Below are the code and all the weights of a small trained network. Each question names an input and a class and asks about switching units off, where a switched-off unit gives its printed mean instead of its output.

import numpy as np


def w(rows, s, z=0):
    codes = np.array(rows[::2]) - 128.0
    scale = np.full(codes.shape[1], s)
    scale[-1] = z or s
    return codes * scale


def norm(h):
    return h / np.sqrt((h * h).mean(-1, keepdims=True) + 1e-5)


def f(y):
    return y / 2 * (1 + np.tanh(0.7978845608 * (y + 0.044715 * y**3)))


def log_softmax(a):
    a = a - a.max(-1, keepdims=True)
    return a - np.log(np.exp(a).sum(-1, keepdims=True))


def net(x, mask):
    res = np.array(x, float).reshape(1, 2) / 4 @ E
    u = 0
    for l in range(4):
        y = f(norm(res) @ A[l][:, :-1].T + A[l][:, -1])
        res = res + np.where(mask[u : u + 6], y, B[l][:, -1]) @ B[l][:, :-1]
        u += 6
    return log_softmax(norm(res)[-1] @ U[:, :-1].T + U[:, -1])


A, B = {}, {}
E = w([
[15,196,90,209],'x0',
[160,253,199,236],'x1',
],0.005)
A[0] = w([
[254,159,179,101,197],'0.n1',
[98,117,80,231,56],'0.n2',
[200,130,38,226,53],'0.n3',
[199,99,209,69,251],'0.n4',
[105,106,123,134,106],'0.n5',
[95,60,87,102,100],'0.n6',
],0.0095,0.0019)
B[0] = w([
[190,163,189,116,255],'0.n1',
[124,148,205,170,177],'0.n2',
[29,189,99,116,135],'0.n3',
[142,43,254,117,248],'0.n4',
[140,175,116,67,133],'0.n5',
[24,100,55,89,200],'0.n6',
],0.0068,0.0058)
A[1] = w([
[1,38,110,12,138],'1.n1',
[88,206,36,106,4],'1.n2',
[110,215,170,185,135],'1.n3',
[237,195,225,82,144],'1.n4',
[167,143,56,22,73],'1.n5',
[84,167,21,104,136],'1.n6',
],0.0086,0.0024)
B[1] = w([
[167,221,134,103,253],'1.n1',
[94,137,173,147,146],'1.n2',
[114,64,132,209,197],'1.n3',
[149,171,98,189,230],'1.n4',
[117,52,115,126,138],'1.n5',
[83,165,123,255,168],'1.n6',
],0.0096,0.0077)
A[2] = w([
[94,99,159,174,47],'2.n1',
[135,9,195,127,24],'2.n2',
[188,231,140,157,78],'2.n3',
[126,157,196,134,6],'2.n4',
[152,173,74,99,89],'2.n5',
[109,81,166,105,94],'2.n6',
],0.013,0.002)
B[2] = w([
[93,1,97,146,173],'2.n1',
[101,181,52,208,172],'2.n2',
[132,52,53,27,255],'2.n3',
[128,166,131,93,169],'2.n4',
[147,79,167,173,153],'2.n5',
[83,161,111,141,130],'2.n6',
],0.0075,0.0064)
A[3] = w([
[88,163,162,38,91],'3.n1',
[107,105,65,72,3],'3.n2',
[2,54,150,147,84],'3.n3',
[10,193,122,116,78],'3.n4',
[141,139,68,165,111],'3.n5',
[122,60,133,46,114],'3.n6',
],0.012,0.0055)
B[3] = w([
[112,22,149,99,183],'3.n1',
[194,105,72,156,138],'3.n2',
[17,92,233,81,245],'3.n3',
[158,254,133,166,255],'3.n4',
[66,127,59,156,165],'3.n5',
[37,107,153,104,168],'3.n6',
],0.011,0.0042)
U = w([
[116,113,25,60,92],'0',
[94,244,80,136,134],'1',
[112,53,178,14,152],'2',
[126,107,114,125,4],'3',
[164,86,81,241,108],'4',
[28,74,186,183,167],'5',
[254,122,195,122,156],'6',
],0.022,0.012)

Each question gives the input, the list of numbers given to net, and the class t.
The units are the neurons (one row each of A and B). Each row of codes is followed by its name. A weight is (code - 128) times the scale printed after its matrix; where a second scale follows, it is the last column's (A, B and U).
mask holds one flag per neuron, layer by layer. A switched-off neuron (its flag False) gives its mean, the last column of its row in B, instead of its output. The means were averaged over made-up inputs and are rounded, as every weight is.
A unit's drop is (log p(t) with every unit on - log p(t) with that unit switched off) / (log p(t) with every unit on - log p(t) with every unit switched off).
The circuit of an input: a set's keep is (log p(t) with only the set's units on - log p(t) with every unit switched off) / (log p(t) with every unit on - log p(t) with every unit switched off). Starting from the 12 units with the biggest drops (on a tie, the unit counted first), units are removed one at a time, each time the one whose removal leaves the highest keep (on an exact tie, the one counted first), for as long as the keep stays at least 0.8.
circuit, biggest first: the units of the circuit, biggest drop first
k most important neurons: the k neurons with the biggest drops, biggest first
k most important neurons of layer l: the k neurons of layer l with the biggest drops, biggest first
drop of u: that unit's drop, to one decimal
input [1,-3], class 1: circuit, biggest first	1.n1
input [0,6], class 4: 2 most important neurons	0.n6; 1.n3
input [-2,8], class 4: 2 most important neurons	1.n4; 1.n3
input [0,-2], class 0: 2 most important neurons	1.n1; 2.n3
input [0,5], class 4: circuit, biggest first	1.n4; 3.n3; 1.n1
input [0,4], class 4: 3 most important neurons	0.n6; 1.n4; 1.n3
input [-4,-1], class 6: 3 most important neurons	0.n4; 1.n3; 1.n1
input [-2,6], class 4: 3 most important neurons of layer 1	1.n4; 1.n1; 1.n3
input [-7,-3], class 6: 2 most important neurons	2.n3; 2.n2
input [0,-8], class 0: 4 most important neurons of layer 1	1.n1; 1.n6; 1.n3; 1.n4
input [-1,-3], class 2: 2 most important neurons	1.n1; 1.n4
input [2,-2], class 1: 3 most important neurons	0.n4; 1.n6; 1.n1
input [7,-3], class 1: 2 most important neurons	0.n1; 3.n4
input [-3,0], class 6: most important neuron	0.n4
input [7,-4], class 1: 2 most important neurons	0.n4; 1.n1
input [-1,0], class 6: 2 most important neurons	0.n1; 0.n4
input [0,-3], class 0: 2 most important neurons	1.n1; 0.n4
input [1,8], class 4: 4 most important neurons	0.n6; 1.n3; 3.n3; 1.n4
input [-1,7], class 4: 2 most important neurons of layer 1	1.n3; 1.n1
input [-2,-1], class 6: 2 most important neurons of layer 0	0.n4; 0.n3
input [0,3], class 4: 3 most important neurons of layer 1	1.n4; 1.n3; 1.n1
input [2,-1], class 1: 2 most important neurons of layer 1	1.n6; 1.n1
input [6,-5], class 1: most important neuron of layer 0	0.n4
input [5,8], class 5: 2 most important neurons of layer 1	1.n3; 1.n1
input [0,-7], class 0: 2 most important neurons of layer 3	3.n1; 3.n3
input [6,-8], class 1: drop of 1.n1	0.2
input [2,-5], class 1: drop of 0.n6	0.3
input [-2,-2], class 2: drop of 1.n1	5.7
